After every row comes roughly how far along a hidden order it lies, from 0 to 15.
[  6   3   2   6   5  -4  -4  -9  -6   6  -8 -56   3  -9  -4   1 -13   8
  -1 -12  -4   0 -12  13  -9  -2   0  -1 -14  -4  -5  -1] : 11
[  0 -12 -11   1   8   2 -26  -5  -1   2  -1  28  -2  21 -14  12 -16  -5
   0  19  -6  -4  -7  23  -7   0   1   0  13 -27  -9   0] : 0
[ -8  20   1  -5   5   1  30  -7 -10   8  -3 -18   3  11  -9   2   2  -3
   0  -2  -9   4 -13   2   3  -3  -5   1  31  -1  11   0] : 4
[ -6   4   3 -10 -15   5   7   3   9  -3   4   6   2   5  19   0  10  -7
   3 -22   0  -3  -5   3  17   1  -1   1  44  14 -18 -12] : 0
[  1   1   2   7  12  -1 -10  -6  -3   6  -3   7  -1  20 -20   7 -13  -3
  -2  -2  -3   1  -5  11  -7   0  -2   0  -9   0  24  22] : 4
[  0   8   5  -3   2  -2  -1  -7  -3   5  -6 -14   3  -6   0  -2  -2   1
  -2 -12   3   0 -11   2   7   0  -1  -1  21   9 -10   5] : 7
[-10  -1   5   3  -2   5   9  -8  -7   7   0   8   0   6 -16   4  -6  -6
   1  -7  -9   0 -13  17 -20  -1  -5   1  28 -13  23  22] : 7
[-12   4 -16  -2   3  -1   5   0  -4   0  -3  41  -1  16 -21   6  -5  -6
 -12   0   8   4  10  -4   1   2   1   0  -7 -52   1  22] : 0
[  4   3  -3   4   5  -4 -12  -5  -6   5  -9 -11   4 -11  -8  -4 -12   5
  -6  -5   4   2  -4   4   2  -1   1  -1 -15  -6   2  -9] : 15
[ -6   2  -4   5  12  -5  22  -2  -6  11  -8 -17   3   6 -17  -2  -4  -1
 -11   6  -2   8  -8  -3  -3   0  -3  -2  -5 -27  14   3] : 0
[ -7  -1 -16  11   7  -6   7  -3 -12   7  -4   9   0  18  -6   1  -7   3
 -17  28   7   4   9  -8 -23  -2   1   0 -34 -24  33  21] : 11
[-12  18  -9   3  -1   2   7  -3 -10   8   1  20   0  24   1   1   5  -8
 -10   0  -8   6  -1  -2   1   1  -5   0  26 -24   1  19] : 15
[ -9   4  -2   9  15  -2   1  -2  -8   1  -2  -8   0  20  -4  -3  -7  -4
  -3   3   3   2   5  -4 -27  -1  -1   0 -24 -53  33  25] : 7
[  1  11   1   2   2   0  14  -1   0   1  -2  -8   0  -2   0  -3   1   3
   0  -1  -9   2 -13   4  -3   0  -4   0   1  13  -6  -8] : 0
[ -6   4 -14  -9   2   5  23   6   5  -3   5  63  -2  26   5   9  10 -15
   5  -4   2   2   3  -8   9   3   1   0  34 -30   4   3] : 4
[ -1   5  -4  -1  -4  -4   7   2   3  -6  -3  -2   1 -17   7  -4   1   0
   4  -9  13   0  15 -13  12   2   3  -2 -13 -21 -14 -10] : 4
[  2  12   1   3   2  -4  21   3  -1  -1  -2 -20  -1  -6  -2  -3   2   1
  -2  -3  -1   6   9 -15   1   0   3   0 -16  -3  -1  -9] : 4

[ 27 -25 -27  19 -12 -21  22  11  17  25 -11  19  11   9  18   9  -5 -34
 -47  -8   6   5 -12   9 -28   1  16 -24  34  -6 -32] : 15
[ -1 -17 -26  -5   6  -7  -7 -32   1 -23  27  -6   4  58  14 -14  -7   5
  12  37  30   0 -58  -8 -21  31   3  -7   6 -24  -4] : 0
[ 18   2  -6  -6   1 -18   1   6  16  15 -26  21   5 -46 -17 -10  16 -10
 -36 -28  -2  12  17 -10  26  -8   2  -5  20  27 -18] : 15
[ -4  -2  -2 -24   7  -5 -33 -38  -6 -35   7   8   7   1 -24 -14  22  17
  11  25  22  14 -36 -27   8  15 -24   8   4  11  30] : 0
[  0   6   4 -27   8  -5 -20 -28  -7 -31   6  12   0   7 -15 -19   6  19
  33  25  16  20 -23 -21   8  10 -25   6  -5   1  36] : 0
[ 15  30 -14 -29  19 -14 -14 -49  34   5  19  22  -3 -26 -23 -22  -1 -28
  12  -2  14  50 -17  11  40 -14  -6  21  25  16   2] : 0
[  5 -29 -11  38 -14 -16  18  24 -12  -7  -4 -13  -3  48  12  -9  -8  23
  -3  13  -9 -43   0 -19 -43  16  -2 -29 -34   5 -23] : 15
[ 26  -4 -14  24  -3 -13  34  26  19  24  -2   9  -5  16  24  16 -23 -30
 -11 -19 -11  -8  13   9 -18 -21  11 -14  11   3 -31] : 15
[  9  15  -4 -37   7  12 -24 -35   9   9   0  19   5 -37 -16   1  12 -21
  -6 -12  26  43 -10  26  28  -3  -1  25  30  -7  16] : 0
[-22  27   3 -12   4  27  11   2   4  28  33  -9 -14   5  33  35 -31 -25
  17  -8 -11   6  15  40  10 -32  17  24  -6 -31  -2] : 0
[-30  -1   6   3   3  20 -13  -5 -19 -17  37 -27  -4  40  12  11  -9  20
  17  26  -4 -17 -13   1 -14   4   9   7 -23 -29   7] : 0
[ 13 -35  -1  15  -9 -24  -8  16  -8 -25 -36   1   8 -15 -22 -24  23  23
  -2   5  10 -12   1 -35 -11  23 -21  -8  -1  22   3] : 15
[  3   6 -12 -26  11 -10 -23 -42   3 -31   6  13   4  11 -20 -34   9  13
  23  28  30  28 -31 -24  16  15 -26  10  -2  17  20] : 0
[ 13 -34  -6  12  -7 -19 -14  -1 -16 -16 -34   8  11 -17 -14 -27  27  25
 -12   5  12  -5  -1 -36 -11  11 -20 -11   3  29   0] : 15
[ 19  -4 -27  22  -8 -30  28  10  28  27  -7  23   1  16  30  -2 -21 -31
 -27 -15  -8  -4   0   1 -14 -12  19 -19  25  11 -39] : 15
[ 11   9 -17  -8  14   1  23 -39  24  18  37  15 -15  19  35   6 -37 -41
  12   7   9  24  -9  24  -4 -30  10  11  14 -22  -5] : 0
[ -3  27   4 -38  15   6 -21 -30  15  11  13  19  -1 -34 -22  -2   8 -12
   6 -15   2  40   8  24  36 -24  -6  33  14   6  16] : 0
[ -3   9   7 -16   5  26  15   2   1  22  25 -17 -16   1  24  33 -27 -29
   7  -8  -1   6  10  52  -6 -20  13  31   8 -34   6] : 0
[-18   5   0   5   4   4   2   1  -4 -18  31 -23 -16  45  20   5 -25  18
  40  28   8  -9 -17   4 -23  -1  -6  14 -27 -21  18] : 0
[  6   0   8 -17  13   2 -25 -26  -6 -30   9   7   5  -1 -16 -23  10  20
  37  22  19  18 -24 -23   7  11 -25  10  -5  10  29] : 0
[ 10 -24 -17  40  -2 -24  26  18   2 -11  -9 -12  -4  51  14 -10 -10  19
  -2  14  -1 -30 -11 -17 -44  11  -5 -25 -17  -3 -13] : 15
